Here is a tiny trained network, its code and every weight. The questions are about switching its units off for an input and a target symbol, where a switched-off unit gives its printed mean instead of its output.

import numpy as np


def w(rows, s, z=0):
    codes = np.array(rows[::2]) - 128.0
    scale = np.full(codes.shape[1], s)
    scale[-1] = z or s
    return codes * scale


def f(y):
    return y / 2 * (1 + np.tanh(0.7978845608 * (y + 0.044715 * y**3)))


def softmax(a):
    e = np.exp(a - a.max(-1, keepdims=True))
    return e / e.sum(-1, keepdims=True)


def log_softmax(a):
    a = a - a.max(-1, keepdims=True)
    return a - np.log(np.exp(a).sum(-1, keepdims=True))


def net(x, mask):
    ids = ['βγηθπσψω'.index(c) for c in x.split()]
    T = len(ids)
    res = E[ids] + P[:T]
    r = res
    for j in range(3):
        rows = slice(3 * j, 3 * j + 3)
        q, k, v = (r @ M[0][rows].T for M in (Q, K, V))
        z = softmax(np.where(np.tri(T) > 0, q @ k.T / 3**0.5, -1e9)) @ v
        o = O[0][rows]
        res = res + np.where(mask[j], z, o[:, -1]) @ o[:, :-1]
    y = f(res @ A[0][:, :-1].T + A[0][:, -1])
    res = res + np.where(mask[3:19], y, B[0][:, -1]) @ B[0][:, :-1]
    return log_softmax(res[-1] @ U[:, :-1].T + U[:, -1])


Q, K, V, O, A, B = {}, {}, {}, {}, {}, {}
E = w([
[188,166,106,133,98,179,168,114,99,114,97,165],'β',
[89,119,137,119,204,164,162,83,32,142,115,168],'γ',
[225,130,131,208,136,145,136,66,139,106,203,128],'η',
[106,107,171,141,145,94,222,195,185,144,58,109],'θ',
[84,23,84,84,109,167,82,168,94,62,150,150],'π',
[97,72,144,112,104,123,224,64,164,183,152,189],'σ',
[177,193,72,160,211,135,66,194,193,169,204,101],'ψ',
[207,252,230,126,91,118,117,103,164,114,104,203],'ω',
],0.015)
P = w([
[85,85,16,232,178,210,146,125,178,92,147,181],'0',
[86,153,19,137,109,120,121,50,119,154,118,139],'1',
[120,161,65,64,139,117,166,54,174,120,129,127],'2',
[152,147,93,52,176,130,168,94,156,119,137,112],'3',
[159,160,79,125,142,96,136,104,122,99,174,196],'4',
[165,119,57,84,181,77,184,93,164,112,165,149],'5',
[164,198,70,137,107,67,108,114,106,122,197,254],'6',
],0.007)
Q[0] = w([
[147,92,71,156,165,137,89,155,202,122,140,124],'head 1',
[109,90,153,171,77,126,33,92,103,155,92,2],'head 1',
[137,133,227,127,133,89,103,168,133,223,131,94],'head 1',
[155,157,140,51,124,85,70,52,100,142,255,112],'head 2',
[115,138,156,124,82,116,93,170,139,201,126,128],'head 2',
[89,82,151,151,85,163,92,104,126,122,136,26],'head 2',
[61,95,146,182,158,192,138,126,102,186,56,94],'head 3',
[202,179,85,106,207,93,118,41,149,156,99,152],'head 3',
[179,94,59,49,104,248,149,89,90,89,133,188],'head 3',
],0.007)
K[0] = w([
[90,141,159,194,208,220,116,119,164,118,58,235],'head 1',
[98,169,107,75,130,78,141,122,70,216,3,74],'head 1',
[111,175,46,102,134,159,118,107,71,96,138,100],'head 1',
[130,175,134,228,96,200,214,123,128,110,77,186],'head 2',
[166,161,59,105,117,92,136,68,85,132,143,129],'head 2',
[149,163,165,60,51,102,161,73,58,137,118,81],'head 2',
[157,137,185,82,120,53,84,86,116,123,164,66],'head 3',
[156,117,113,202,226,143,119,163,162,40,145,165],'head 3',
[129,82,87,191,207,121,57,216,154,86,155,89],'head 3',
],0.0061)
V[0] = w([
[62,170,156,49,93,120,104,193,133,211,109,216],'head 1',
[37,64,88,106,27,172,154,180,115,84,98,105],'head 1',
[161,136,204,123,100,106,2,212,122,2,67,172],'head 1',
[174,161,174,65,85,84,177,88,106,123,102,219],'head 2',
[112,230,39,190,187,118,95,188,19,158,155,90],'head 2',
[245,141,43,61,50,205,114,123,137,108,218,190],'head 2',
[177,127,106,188,84,103,180,159,171,115,126,28],'head 3',
[80,81,153,83,152,102,56,111,247,107,245,178],'head 3',
[140,178,47,124,144,134,177,206,196,143,102,121],'head 3',
],0.0071)
O[0] = w([
[63,223,59,91,189,229,136,119,181,224,143,147,83],'head 1',
[168,59,34,48,102,133,220,211,103,105,114,158,42],'head 1',
[71,236,80,36,170,92,187,107,126,22,127,51,89],'head 1',
[67,137,50,152,126,160,111,59,129,170,36,44,143],'head 2',
[119,76,216,93,215,197,144,81,195,78,168,118,154],'head 2',
[226,147,145,23,101,128,3,168,167,95,63,162,254],'head 2',
[108,138,94,219,96,58,88,128,205,136,99,71,97],'head 3',
[158,218,177,66,155,48,84,178,150,209,189,72,154],'head 3',
[106,72,174,145,127,102,104,210,232,80,184,198,208],'head 3',
],0.0072,0.0065)
A[0] = w([
[154,140,129,141,153,130,150,99,157,97,212,120,13],'neuron 1',
[57,101,180,89,147,71,167,184,118,72,103,112,35],'neuron 2',
[78,96,131,86,149,65,117,107,121,192,74,202,187],'neuron 3',
[146,98,144,87,125,86,141,231,173,135,117,110,117],'neuron 4',
[2,56,109,110,155,189,51,143,114,112,147,82,117],'neuron 5',
[101,144,101,64,101,147,178,140,150,85,184,116,20],'neuron 6',
[129,189,114,119,137,124,137,91,169,138,102,94,17],'neuron 7',
[151,199,168,139,56,138,127,133,138,121,148,177,176],'neuron 8',
[100,119,181,191,96,228,133,77,157,150,129,161,196],'neuron 9',
[116,90,75,123,116,136,137,101,77,76,104,122,28],'neuron 10',
[119,112,186,92,87,149,140,84,55,128,98,149,134],'neuron 11',
[111,111,62,164,105,198,144,92,69,121,55,84,52],'neuron 12',
[125,116,168,132,206,95,143,121,113,108,133,150,1],'neuron 13',
[174,132,103,175,84,176,204,54,200,141,130,69,111],'neuron 14',
[168,118,157,186,112,53,145,73,87,155,95,99,138],'neuron 15',
[35,152,171,105,105,129,91,121,71,119,158,142,104],'neuron 16',
],0.0076,0.0052)
B[0] = w([
[122,136,118,169,97,121,201,153,33,159,27,97,143],'neuron 1',
[194,204,124,101,165,114,117,77,138,159,169,133,133],'neuron 2',
[190,194,137,81,5,152,92,183,127,92,150,101,171],'neuron 3',
[142,105,186,130,96,148,172,102,94,169,130,88,184],'neuron 4',
[138,209,101,104,161,104,255,117,77,159,117,108,145],'neuron 5',
[137,176,106,154,165,62,83,70,142,162,52,96,129],'neuron 6',
[146,131,159,91,145,35,137,151,44,153,171,213,148],'neuron 7',
[84,124,59,107,184,111,146,114,98,142,113,95,246],'neuron 8',
[33,119,99,71,206,124,100,118,126,144,80,143,217],'neuron 9',
[50,82,134,155,119,170,82,151,138,99,126,157,131],'neuron 10',
[167,137,75,199,157,154,153,102,98,149,123,55,164],'neuron 11',
[72,76,120,51,171,153,73,132,229,125,71,164,139],'neuron 12',
[206,126,136,141,77,134,157,172,160,134,76,108,136],'neuron 13',
[97,167,2,175,122,75,58,163,72,158,39,133,143],'neuron 14',
[102,148,136,145,100,79,136,115,101,157,141,153,156],'neuron 15',
[227,136,73,140,208,116,160,111,134,145,114,111,135],'neuron 16',
],0.0065,0.011)
U = w([
[142,105,109,127,146,198,114,119,192,39,99,173,121],'β',
[132,78,155,122,215,206,163,58,92,177,177,185,83],'γ',
[163,76,178,164,152,73,122,63,69,95,111,119,73],'η',
[84,111,115,152,197,81,215,189,120,107,145,180,110],'θ',
[193,128,106,68,146,113,209,143,65,48,205,168,159],'π',
[145,123,136,115,121,165,118,129,121,248,139,210,3],'σ',
[143,93,173,86,250,138,115,107,224,173,255,197,96],'ψ',
[105,229,157,117,157,152,146,74,176,112,119,121,241],'ω',
],0.0038,0.0042)

Each question gives the input, a string of symbols that net reads in full, and the target symbol t.
The units are the heads (3 rows each of Q, K, V and O) and the neurons (one row each of A and B). Each row of codes is followed by its name. A weight is (code - 128) times the scale printed after its matrix; where a second scale follows, it is the last column's (O, A, B and U).
mask holds one flag per unit, heads first, then neurons. A switched-off unit (its flag False) gives its mean, the last column of its rows in O or B, instead of its output. The means were averaged over made-up inputs and are rounded, as every weight is.
A unit's drop is (log p(t) with every unit on - log p(t) with that unit switched off) / (log p(t) with every unit on - log p(t) with every unit switched off).
The circuit of an input: a set's keep is (log p(t) with only the set's units on - log p(t) with every unit switched off) / (log p(t) with every unit on - log p(t) with every unit switched off). Starting from the 12 units with the biggest drops (on a tie, the unit counted first), units are removed one at a time, each time the one whose removal leaves the highest keep (on an exact tie, the one counted first), for as long as the keep stays at least 0.8.
circuit, biggest first: the units of the circuit, biggest drop first
most important unit: the unit with the biggest drop
k most important neurons: the k neurons with the biggest drops, biggest first
which heads matter: for each layer, one digit per head in row order, 1 if its drop is at least 0.15 and else 0, layers parted by /
drop of u: that unit's drop, to one decimal
input η θ ω θ, target η: which heads matter	100
input β η η, target η: most important neuron	(neuron 15)
input θ ω ψ θ, target ψ: circuit, biggest first	(head 2; neuron 2)
input ω θ ω ω σ, target ω: circuit, biggest first	(head 1; head 2)
input σ π β ω σ, target σ: circuit, biggest first	(head 1; head 2)
input β β σ ω, target β: which heads matter	011
input ψ θ η θ β, target ψ: which heads matter	001
input β ω β ω ω β, target β: circuit, biggest first	(head 3; head 2)
input η σ ψ ψ η, target η: 2 most important neurons	(neuron 1; neuron 15)
input η β β θ ω β, target η: circuit, biggest first	(head 1; head 3)
input ω π π ω π, target ω: circuit, biggest first	(head 1; neuron 6)
input ψ β ω ω, target ψ: which heads matter	011
input π ω γ γ, target π: which heads matter	100
input ψ ω γ ψ ω γ, target ψ: which heads matter	011
input σ γ θ, target σ: which heads matter	100
input β ω β σ, target β: most important unit	head 3
input π π γ σ θ, target π: which heads matter	100
input ω ω β ψ ω σ π, target ω: circuit, biggest first	(head 1; head 2)
input π ω ω γ, target π: drop of head 1	0.3
input η ω β, target η: drop of head 3	0.1
input ω ω ω γ, target ω: drop of head 1	0.5
input ψ σ θ ω, target ψ: most important unit	head 3
